-6 15 12 -48 -6 8 13 -19 26 8 0 29 12 29 -4 32 -26 -16 9 -2 46 30 -18 -5
 27 47 -1 3 -22 11 43 -48 7 -> (111)
-35 -9 -18 29 -7 -7 -30 7 -12 20 -20 -4 47 -16 24 15 37 -10 -29 41 -17
 -21 -7 2 -23 12 -48 -11 0 -31 51 -58 10 -> (70)
-28 -6 -10 -6 -22 -34 -22 0 20 41 -9 4 52 8 25 14 46 3 -15 34 28 -24 -35
 -17 -13 26 -45 4 -20 14 60 -57 -27 -> (39)
-13 -14 14 4 -56 -32 -11 6 2 43 -7 30 52 -23 15 19 32 -8 -8 47 42 -28 42
 -17 -13 53 -38 -8 -34 -37 31 -98 -18 -> (111)
-14 14 25 -9 -14 -53 -40 14 57 27 20 21 14 -27 6 1 38 17 -17 17 60 -25
 10 4 19 25 7 -3 -14 -24 23 -95 -43 -> (178)
-13 -21 -15 -8 -17 -30 -46 46 21 50 -9 13 46 -13 30 -5 39 48 24 41 19
 -14 -31 -15 -4 57 -29 1 -16 1 7 -114 -66 -> (178)
12 32 7 -36 -27 -13 -30 -43 18 5 27 28 5 -25 11 2 -8 -9 23 -5 40 2 24
 -12 31 67 -27 9 -33 9 13 -73 0 -> (42)
-13 35 19 -39 6 3 -15 -14 28 14 -3 19 18 16 -25 23 3 -36 16 0 36 29 -1
 -5 21 28 -10 -3 -22 10 16 -65 -10 -> (82)
-35 47 -48 -7 -12 -23 -18 -49 61 -6 4 -10 17 -40 -9 -23 31 50 -1 -3 36
 -63 21 4 -3 25 -85 17 29 34 5 -96 -40 -> (155)
-24 37 -2 -27 17 -5 -9 -36 18 -5 10 21 -2 10 -6 13 -7 -42 20 -8 39 17 -1
 -3 22 13 -3 -2 -12 17 29 -74 -6 -> (42)
-21 36 11 1 -9 -10 -6 -15 58 1 29 18 9 -6 -32 26 3 -7 11 1 88 -14 30 -11
 21 18 -5 -20 -29 17 19 -91 11 -> (39)
-3 47 32 -36 1 0 -37 -7 41 3 6 1 14 10 -11 17 -13 -18 13 9 36 8 8 0 44
 34 -23 20 -26 6 27 -53 -24 -> (9)
-56 -25 -55 -22 -17 -26 -34 -43 -32 19 -9 2 19 -2 53 -16 35 2 -59 15 0
 -48 -14 -7 -31 33 -98 23 5 3 31 -40 8 -> (64)
-12 38 29 -41 -14 -4 -3 -35 52 -8 11 -2 9 15 -35 27 -26 -34 30 2 50 7
 -13 11 39 22 6 16 -27 20 24 -60 -22 -> (9)
-5 -3 -14 6 -25 7 6 20 15 42 -13 5 63 -20 15 43 24 -5 15 34 38 -23 3 -26
 6 75 -28 7 -46 -15 29 -76 -32 -> (111)
-3 46 23 -46 -1 19 -16 -22 51 2 10 14 11 27 -20 48 -7 -34 6 -4 47 34 15
 -13 37 28 -17 2 -33 -16 31 -57 -23 -> (64)
-26 27 16 -10 -8 12 30 -30 -12 -12 13 25 17 16 -29 13 -22 -42 1 22 19 0
 7 12 30 22 -4 -6 -46 -17 22 -79 17 -> (42)
-6 29 3 -9 -11 15 -11 -13 9 -6 23 -8 31 -7 -10 32 -16 -29 -21 12 21 -13
 10 13 15 41 -61 16 -50 -32 40 -36 20 -> (42)
-11 45 20 -38 4 -7 -56 5 18 16 12 21 11 8 -15 17 11 -22 34 10 52 3 2 -10
 42 8 24 8 -37 5 -12 -90 -11 -> (82)
7 -22 15 -27 -13 -28 -49 15 -13 51 -6 18 28 -16 20 -21 48 25 32 3 -2 -13
 -13 -13 -6 45 -18 13 -12 -5 -1 -67 -47 -> (9)
-19 4 3 -62 -2 15 -1 -24 0 5 8 21 18 19 -18 23 -23 -30 1 -3 46 15 -21 -5
 37 31 -17 19 -40 -2 0 -45 6 -> (123)
-55 53 -20 11 11 -25 -57 -47 -2 -1 17 -2 41 -42 20 10 44 -10 -37 7 6 -37
 11 3 -31 10 -61 17 -5 -37 35 -68 1 -> (39)
-28 9 39 -13 4 -31 -30 3 32 1 36 -5 14 -13 -26 4 46 3 -19 -1 18 -18 27
 16 6 14 -16 -6 -12 -13 11 -54 -39 -> (82)
-25 11 -7 18 18 19 1 9 8 42 -15 -25 77 -4 -3 32 46 2 -24 14 6 -18 -47 -5
 -20 31 -44 -5 -11 7 62 -42 0 -> (39)
-22 50 0 -37 -3 -4 -31 -22 38 -20 10 21 18 -1 -16 64 -14 -51 11 -5 38 25
 25 2 -1 10 -30 5 -39 -62 14 -69 0 -> (123)
-28 -37 -47 5 -8 19 -1 7 -16 45 -8 -4 46 2 41 43 -1 -31 -9 43 -5 10 -34
 -26 -10 48 -64 1 -36 -18 63 -45 -14 -> (42)
-44 -22 0 -11 -14 -18 -74 -8 -28 18 15 6 29 -7 21 2 45 3 -17 15 6 -12 5
 -18 -18 21 -50 6 -8 -35 12 -72 -29 -> (64)
-22 13 24 -64 -2 -29 -51 -18 -2 9 -15 44 -12 19 28 -21 14 -28 42 -1 45
 52 -4 -18 34 46 27 -10 -8 41 23 -69 -2 -> (82)
4 29 18 -16 -1 0 3 -15 4 18 -10 34 1 27 2 -11 -25 -38 19 26 28 18 -26
 -11 42 48 11 -14 -26 41 35 -63 8 -> (42)
-35 -29 7 -7 -29 -38 -32 24 3 10 3 15 35 -12 9 -3 56 1 2 27 35 -46 19 0
 -12 32 -33 -2 -26 -22 9 -83 -34 -> (123)
4 0 8 -18 24 -23 -44 10 -12 36 17 3 26 -17 -13 22 24 -58 4 25 -11 62 37
 -31 -2 65 -49 15 -17 -39 -8 -60 -71 -> (9)
1 5 24 -39 -8 4 -2 16 18 25 14 31 13 30 -11 24 0 -46 27 21 51 21 9 -5 38
 35 -6 -3 -53 -4 38 -78 -22 -> (42)
8 29 8 -49 2 24 -47 2 25 14 14 14 2 29 -5 29 -4 -18 32 1 47 21 -12 -15
 38 34 2 8 -28 11 8 -62 -8 -> (64)
-14 -21 -12 -4 -32 -29 -30 -6 12 21 -5 21 45 -21 11 12 44 -11 -14 21 19
 -23 2 -19 -25 51 -60 5 -12 -30 25 -59 -26 -> (123)
-45 2 -4 5 -6 -6 -32 -8 23 22 37 1 32 -27 4 33 1 22 -18 35 7 -4 22 -1
 -19 12 -65 3 -20 -56 16 -82 -63 -> (111)
-9 -19 -14 -15 -30 -44 -35 35 24 43 15 -1 21 -19 6 22 45 -16 10 28 33
 -27 21 -15 -6 58 -43 -1 -25 -13 15 -85 -48 -> (155)
-37 21 -8 19 -9 -21 -51 3 31 0 -1 -8 41 -20 1 4 73 34 -11 -2 29 -65 13 6
 -33 27 -66 -5 -7 -20 26 -95 -22 -> (64)
-21 -8 -7 0 -23 -43 -22 2 4 31 -42 33 42 -11 39 -15 27 0 -31 28 24 7 -1
 -21 -14 73 -62 -8 -2 -11 49 -76 -7 -> (178)
-10 -6 7 -59 8 -29 -23 33 44 19 28 3 0 26 -7 33 -16 7 21 -9 38 20 -39 6
 20 41 0 6 -33 15 -3 -72 -39 -> (178)
-23 31 13 -21 4 -15 -41 -9 22 -7 2 20 9 7 -8 14 13 -27 10 3 36 12 6 6 19
 15 -13 -2 -18 -11 28 -73 2 -> (70)
-7 12 -6 12 -15 -6 -16 5 -2 25 -22 -13 47 -14 -4 9 28 3 -33 18 1 -16 -12
 -9 -5 43 -54 -8 8 -12 44 -45 15 -> (155)
-3 18 15 -50 -23 -13 -38 25 50 3 1 21 15 25 -1 22 -16 2 27 12 64 21 -9 7
 27 30 -10 6 -30 -4 26 -87 -12 -> (178)
-3 18 44 -51 -14 -7 4 -8 27 7 -8 14 11 28 -16 24 -17 -45 17 18 51 46 16
 4 47 29 7 -3 -33 2 43 -58 -2 -> (9)
-8 -1 -11 -10 -13 -35 -77 26 5 30 12 4 25 -30 13 12 56 -2 8 15 19 -4 7
 -11 -17 45 -34 -3 0 -40 27 -82 -21 -> (155)
-35 29 -27 -45 53 56 -61 32 -18 23 42 -9 23 25 -9 72 -29 -19 82 -6 -16
 44 -48 -14 -2 -39 0 36 -73 -55 -44 -60 -70 -> (39)
1 -25 -19 15 -10 12 -25 26 18 41 33 9 51 -23 -6 57 19 6 9 44 3 19 1 -28
 -20 56 -44 6 -30 -66 14 -75 -67 -> (111)
-2 21 26 23 -47 -16 -45 -22 -15 40 -5 21 55 -43 33 -16 26 -35 -43 58 7
 -23 59 -32 -4 84 -81 1 -19 -13 46 -46 2 -> (39)
10 33 22 -48 5 2 -18 -2 23 22 -4 13 17 25 -8 19 -17 -12 23 -2 49 24 -10
 -20 39 35 2 14 -12 41 9 -49 -21 -> (111)
-16 42 6 -47 11 12 2 -11 16 4 0 4 15 11 -30 35 -12 -32 14 -16 38 25 -5 1
 35 36 -7 -2 -23 -4 21 -71 13 -> (155)
-14 -16 9 -3 -40 -19 -54 25 20 53 1 15 44 -25 27 -1 3 50 -17 32 34 -24
 -4 -20 7 52 -56 -5 -19 -8 15 -97 -20 -> (178)
44 1 60 -71 -51 -22 4 10 7 17 -27 53 65 35 -44 8 68 -35 41 1 52 23 6 2
 25 95 -4 22 -45 -24 52 -88 -6 -> (9)
8 23 25 -19 -11 5 -3 9 31 18 -18 32 18 31 -19 33 -10 -45 14 28 40 37 9
 -14 40 23 2 -19 -29 -1 37 -71 6 -> (70)
-18 -8 10 -23 -14 -9 -13 -4 -1 45 -16 -4 48 11 2 14 52 -14 -16 15 13 -21
 -19 -6 -10 31 -36 2 -13 1 31 -62 -29 -> (64)
-16 -8 -12 -6 -38 -28 -26 -37 -20 37 -29 35 40 -14 40 -25 28 -26 -3 37
 13 4 7 -26 -15 55 -68 -2 0 7 56 -79 -11 -> (42)
-43 -12 0 2 -21 -23 -54 2 -2 19 5 -7 50 -22 11 9 42 -2 -6 41 -5 -9 19 2
 -17 1 -63 5 -12 -39 23 -83 -52 -> (70)
-11 -6 16 -61 -1 -8 16 10 41 25 20 34 14 25 -1 51 -10 -8 0 -3 37 34 -9
 -11 44 42 14 1 -37 -18 23 -78 -32 -> (178)
-20 19 36 -44 -4 -10 -26 8 33 5 8 28 -1 21 -9 24 7 -39 36 1 60 29 15 -6
 39 32 28 -16 -37 10 24 -75 -9 -> (82)
-21 -20 -16 -2 -13 -28 -31 -2 -6 31 18 -1 34 -11 16 23 17 -10 -12 36 -7
 -7 0 -23 -21 29 -41 19 -3 -16 5 -51 -61 -> (111)
-18 -23 3 -14 -25 -27 -37 13 12 33 -5 23 34 4 16 3 69 -3 3 23 29 -9 7
 -15 -18 61 -48 -8 -24 -23 38 -89 -46 -> (64)
-2 28 19 -27 7 -6 -17 18 42 22 -7 21 14 9 -7 26 -7 -28 18 1 52 20 -7 -8
 27 40 20 -9 -14 10 19 -84 -9 -> (178)
-25 8 -9 9 -6 -8 -25 -7 14 32 9 -6 50 -27 9 33 19 5 -33 19 -4 -23 -2 2
 -39 41 -75 7 -8 -38 38 -56 -25 -> (111)
3 -33 29 -1 -27 3 22 -2 -38 53 -19 56 16 18 19 -80 8 28 -102 39 20 -29
 -13 18 -4 85 -94 -25 -19 6 80 -1 97 -> (39)
-50 -39 -7 -13 -19 -47 -13 -18 1 38 -6 -6 35 -13 15 6 27 -3 -27 11 15
 -19 -17 -8 -22 46 -70 4 -14 2 39 -62 -30 -> (9)
0 -18 -35 7 -30 -22 -24 -7 13 4 16 -2 57 -26 4 36 36 27 -6 -4 9 -34 -6
 -31 -32 75 -74 31 -10 -19 11 -43 -31 -> (111)
-5 24 8 -18 -3 -12 17 -15 19 -4 16 25 3 9 -31 17 -2 -25 -4 -8 72 -28 10
 -1 31 36 19 9 -23 14 3 -60 23 -> (111)
4 -11 43 -30 -28 -10 -81 -26 -64 -61 25 50 -7 7 -57 -80 18 -47 65 43 58
 106 56 8 1 -19 38 23 36 -54 -22 -62 -27 -> (111)
6 -45 59 -54 -4 -3 -7 9 -19 28 65 55 8 21 -51 -28 21 27 -26 -2 -3 17 23
 -12 42 89 -40 3 -34 -6 -29 -58 -33 -> (82)
-1 12 -10 -57 3 23 0 -13 33 32 -30 34 22 25 13 37 -18 -31 34 26 63 95
 -14 -37 56 -11 49 1 12 9 35 -80 -28 -> (178)
-51 58 -11 2 87 -20 -89 17 76 -28 17 -25 -15 -26 0 14 49 17 30 -44 107
 31 37 -4 9 -46 15 -7 40 12 24 -74 -54 -> (111)
